Each row has a name. After each piece below comes the name of the row it's from, unless a question asks for something else. Each question is about the rows just above it.

[ 76.2 -31.7 -51.9 -27.3  43.5  17.8  77.7]  N
[ 42.9  19.7  84.8 -45.2 -15.8 -33.7  71.9]  G
[ 23.8 -48.9  11.5  26.4  18.6   0.7  70.7]  J
[ 23.8 -48.9  11.5  26.4  18.6   0.7 -14.6]  B
[ 18.6   0.6  11.5 -48.9  23.8 -14.6  26.4]  V
[ 33.4  16.1  56.1   5.3 -40.1 -34.8   0.2]  M
[ 76.2 -31.7 -51.9 -27.3  43.5  -3.4   4.0]  F
[ 23.8 -48.9  11.5 -50.5  18.6   0.7  70.7]  Z
[ 26.4  23.8   0.6  11.5 -14.6  18.6 -48.9] is which row reordered? : V
Which row holds these entries in another order? [-48.9 -14.6   0.7  11.5  18.6  23.8  26.4] : B

[50.2 -6.2 55.8 55.9] = Q
[50.2 -6.3 55.8 48.5] = L
[-29.5  66.1  -6.4  55.8] = X
Which row holds these entries in another order? [-6.2 55.8 55.9 50.2] : Q
Shared by L and X: : [55.8]
Which value is in both Q and X? : [55.8]

[ -8.4  27.1 -15.9  11.7  13.4]  S
[ 39.0  42.7  32.3  42.3 -24.1]  E
[-11.0  43.4  27.6   1.2  16.6]  U
[11.4 21.2 35.2 15.7  0.0]  C
[ 17.2 -30.0 -21.6  11.1   4.9]  R
[18.1 45.0 35.2 -1.2 17.2]  H
[  4.8  14.8  64.0 -10.9  14.3]  K
[ 39.0  -1.3  32.3  42.3 -24.1]  T
[-24.2  35.5  57.4  36.8 -17.8]  W
[-5.8 16.9 10.7 -3.1 18.1]  P
[ 45.5  -8.4  64.6  33.5 -24.5]  D
[-26.1 -24.1  27.0  -8.1  27.0]  Y
Which value is in both E and Y? : [-24.1]
The one value in P and H: : [18.1]
Which row holds these entries in another order? [ 14.3   4.8  14.8  64.0 -10.9] : K

[64.8 49.4 64.9 48.0]  Laki
[64.8 64.9 49.4 47.9]  giket
[-71.8 -29.3 -66.1  64.9]  Zazuf
Which value is in both Laki and Zazuf? : [64.9]
Which value is in both giket and Zazuf? : [64.9]
[64.8 49.4 64.9 47.9] is which row reordered? : giket
Put [48.0 64.9 49.4 64.8] back in order: which row is it? : Laki
Put [-29.3 -66.1  64.9 -71.8] back in order: which row is it? : Zazuf

[-19.2  -4.7  -0.3 -39.5  33.4  34.5 -13.6  27.8  -6.2   5.4 -10.5  -9.8]  rofa
[-26.6 -22.8  33.3 -14.8  74.7  17.9 -19.8  23.3  27.5  14.9 -10.0  18.2]  Tov
[  0.7  37.0 -32.4 -21.7  15.9  12.8   2.3  34.7 -54.5  55.6  46.3  21.4]  Rufur
[-17.0   5.4  33.3 -41.1  -4.9  22.0  32.0  28.8 -66.6 -19.9  23.9 -46.9]  tozo
[-12.4  63.4  39.3  55.3  54.2  22.1 -20.3  60.4 -12.0  -4.3  32.2  -7.7]  pigem
[ 55.3  32.2 -20.3  63.4 -12.4  -4.3  60.4  -7.7 -12.0  22.1  39.2  54.2]  pize
[ -4.3  -7.7  22.1  54.2 -12.4  55.3 -20.3  63.5 -12.0  32.2  60.4  39.2]  leki
Which row holds these entries in another order? [-20.3 -12.4 -12.0  -7.7  -4.3  22.1  32.2  39.3  54.2  55.3  60.4  63.4] : pigem
[-54.5 -32.4 -21.7   0.7   2.3  12.8  15.9  21.4  34.7  37.0  46.3  55.6] is which row reordered? : Rufur
The row with [  0.7  37.0 -32.4 -21.7  15.9  12.8   2.3  34.7 -54.5  55.6  46.3  21.4] is : Rufur
[ 54.2  39.2  22.1 -12.0  -7.7  60.4  -4.3 -12.4  63.4 -20.3  32.2  55.3] is which row reordered? : pize
Which value is in both tozo and rofa? : [5.4]
[-12.4  39.2  -7.7  -4.3  60.4  55.3  63.4  54.2  22.1 -20.3  32.2 -12.0] is which row reordered? : pize

[39.5 72.6 72.6 72.7]  saf
[39.4 72.5 72.6 72.6]  kop
[72.6 72.6 72.6 39.4]  rupe
Shared by kop and saf: : [72.6]
Which value is in both saf and rupe? : [72.6]
which: [39.5 72.6 72.6 72.7] : saf
[72.6 72.6 39.4 72.6] is which row reordered? : rupe
Put [72.6 72.6 72.5 39.4] back in order: which row is it? : kop
Put [39.4 72.6 72.6 72.6] back in order: which row is it? : rupe

[-3.2  1.1 11.3  1.1 -3.1] -> sem
[-3.2 -3.3 -3.2 -9.9  1.1] -> potab
[ 22.8 -13.3  37.6  80.7 -69.9] -> siper
[ 80.7 -69.9  22.8 -13.3  37.6] is which row reordered? : siper
[ 1.1 -3.2 -3.3 -3.2 -9.9] is which row reordered? : potab
which: [ 22.8 -13.3  37.6  80.7 -69.9] : siper
Where do [-3.2 -3.3 -3.2 -9.9  1.1] appear? : potab

